Below is a small trained network, with its code and all its weights. Each question gives an input and a class and asks what happens when units are switched off, that is, made to give their printed mean instead of their output.

import numpy as np


def w(rows, s, z=0):
    codes = np.array(rows[::2]) - 128.0
    scale = np.full(codes.shape[1], s)
    scale[-1] = z or s
    return codes * scale


def f(y):
    return np.maximum(y, 0)


def log_softmax(a):
    a = a - a.max(-1, keepdims=True)
    return a - np.log(np.exp(a).sum(-1, keepdims=True))


def net(x, mask):
    res = np.array(x, float).reshape(1, 4) / 4 @ E
    y = f(res @ A[0][:, :-1].T + A[0][:, -1])
    res = res + np.where(mask, y, B[0][:, -1]) @ B[0][:, :-1]
    return log_softmax(res[-1] @ U[:, :-1].T + U[:, -1])


A, B = {}, {}
E = w([
[128,119,123,126,135],'x0',
[78,209,62,202,228],'x1',
[214,201,32,54,103],'x2',
[72,177,181,1,172],'x3',
],0.0057)
A[0] = w([
[144,103,96,200,78,51],'n0',
[91,172,55,144,206,108],'n1',
[153,203,55,118,100,78],'n2',
[95,201,106,160,198,36],'n3',
[184,180,79,28,117,72],'n4',
[58,110,207,177,177,64],'n5',
[24,189,153,64,221,144],'n6',
[168,253,186,67,134,141],'n7',
[104,135,139,85,151,45],'n8',
[102,203,65,188,211,8],'n9',
[87,138,144,53,152,49],'n10',
[44,114,233,177,148,27],'n11',
[105,159,166,63,171,40],'n12',
[139,48,164,74,25,24],'n13',
[214,47,154,109,34,42],'n14',
[88,126,126,68,156,66],'n15',
[165,131,98,199,112,66],'n16',
[163,99,87,202,133,207],'n17',
[210,150,98,45,49,85],'n18',
[80,176,62,167,226,24],'n19',
[199,167,65,63,61,65],'n20',
[77,174,80,153,179,41],'n21',
[136,197,110,215,167,204],'n22',
[178,96,111,187,121,49],'n23',
[173,100,107,177,119,60],'n24',
[203,188,44,60,131,83],'n25',
[161,188,66,109,123,75],'n26',
[174,91,94,184,111,44],'n27',
[154,116,81,172,64,81],'n28',
[138,100,129,120,73,253],'n29',
[184,184,65,80,110,40],'n30',
[166,121,107,204,163,136],'n31',
[135,108,162,41,12,58],'n32',
[175,162,71,97,97,53],'n33',
[158,144,75,204,78,64],'n34',
[156,66,147,83,68,41],'n35',
[148,225,43,131,114,151],'n36',
[71,99,180,192,145,50],'n37',
[167,94,95,194,103,39],'n38',
[119,203,173,117,175,117],'n39',
[126,167,169,42,149,64],'n40',
[63,203,137,92,169,134],'n41',
],0.0074,0.0052)
B[0] = w([
[145,28,102,100,203,158],'n0',
[177,184,204,170,85,205],'n1',
[84,49,167,194,89,176],'n2',
[211,217,177,147,219,168],'n3',
[140,53,158,189,111,190],'n4',
[97,23,152,192,53,186],'n5',
[188,55,76,106,90,233],'n6',
[195,83,74,87,131,202],'n7',
[226,133,13,30,236,133],'n8',
[209,218,180,181,218,187],'n9',
[164,53,70,107,227,151],'n10',
[116,1,143,190,118,182],'n11',
[192,20,31,53,205,150],'n12',
[186,182,222,224,220,185],'n13',
[217,200,154,126,223,193],'n14',
[203,42,74,86,176,145],'n15',
[173,69,53,76,210,160],'n16',
[145,83,44,67,79,241],'n17',
[115,130,207,191,95,197],'n18',
[182,219,238,204,190,185],'n19',
[82,30,154,181,100,186],'n20',
[221,200,170,165,214,163],'n21',
[205,202,111,112,88,254],'n22',
[164,28,41,63,222,149],'n23',
[174,67,67,83,245,147],'n24',
[74,36,157,165,87,202],'n25',
[88,49,173,196,99,169],'n26',
[188,71,104,86,242,151],'n27',
[176,84,83,84,195,161],'n28',
[171,217,72,65,68,254],'n29',
[88,30,154,189,169,168],'n30',
[191,123,70,56,142,195],'n31',
[243,216,142,138,216,193],'n32',
[112,41,182,206,177,157],'n33',
[177,49,49,83,181,169],'n34',
[165,175,233,208,209,164],'n35',
[76,83,170,183,44,224],'n36',
[74,1,184,203,53,169],'n37',
[152,48,83,85,235,153],'n38',
[178,109,67,82,161,169],'n39',
[180,59,34,77,200,163],'n40',
[192,93,60,65,143,196],'n41',
],0.0066,0.0052)
U = w([
[166,73,46,49,187,2],'0',
[178,222,215,197,187,92],'1',
[53,17,187,245,64,15],'2',
[167,134,100,107,75,254],'3',
[64,231,64,58,2,166],'4',
],0.0079,0.0062)

Each question gives the input, the list of numbers given to net, and the class t.
The units are the neurons (one row each of A and B). Each row of codes is followed by its name. A weight is (code - 128) times the scale printed after its matrix; where a second scale follows, it is the last column's (A, B and U).
mask holds one flag per neuron, in row order. A switched-off neuron (its flag False) gives its mean, the last column of its row in B, instead of its output. The means were averaged over made-up inputs and are rounded, as every weight is.
A unit's drop is (log p(t) with every unit on - log p(t) with that unit switched off) / (log p(t) with every unit on - log p(t) with every unit switched off).
The circuit of an input: a set's keep is (log p(t) with only the set's units on - log p(t) with every unit switched off) / (log p(t) with every unit on - log p(t) with every unit switched off). Starting from the 12 units with the biggest drops (on a tie, the unit counted first), units are removed one at a time, each time the one whose removal leaves the highest keep (on an exact tie, the one counted first), for as long as the keep stays at least 0.8.
circuit, biggest first: the units of the circuit, biggest drop first
most important unit: the unit with the biggest drop
k most important neurons: the k neurons with the biggest drops, biggest first
drop when u is switched off: that unit's drop, to one decimal
input [0,-7,6,6], class 1: circuit, biggest first -> (n32, n13)
input [5,7,6,5], class 1: circuit, biggest first -> (n19)
input [0,2,-6,3], class 2: 3 most important neurons -> (n5, n11, n37)
input [-5,-5,-5,-1], class 1: circuit, biggest first -> (n13, n14, n6)
input [1,-8,8,-8], class 0: circuit, biggest first -> (n28, n27)
input [2,-7,-7,2], class 1: circuit, biggest first -> (n13, n32)
input [4,7,-2,8], class 0: 3 most important neurons -> (n6, n41, n12)
input [-6,7,2,-7], class 0: 4 most important neurons -> (n17, n34, n16, n31)
input [-6,6,-8,6], class 2: 2 most important neurons -> (n5, n11)
input [-8,8,7,4], class 1: 3 most important neurons -> (n9, n19, n3)
input [-5,-7,-4,6], class 1: 2 most important neurons -> (n13, n32)
input [-6,-4,-7,7], class 0: drop when n40 is switched off -> 0.2
input [3,2,4,2], class 2: drop when n36 is switched off -> 0.1
input [-4,2,7,-6], class 2: most important unit -> n36
input [-4,-4,-4,0], class 1: drop when n17 is switched off -> 0.3
input [5,-7,4,-8], class 0: drop when n33 is switched off -> 0.0
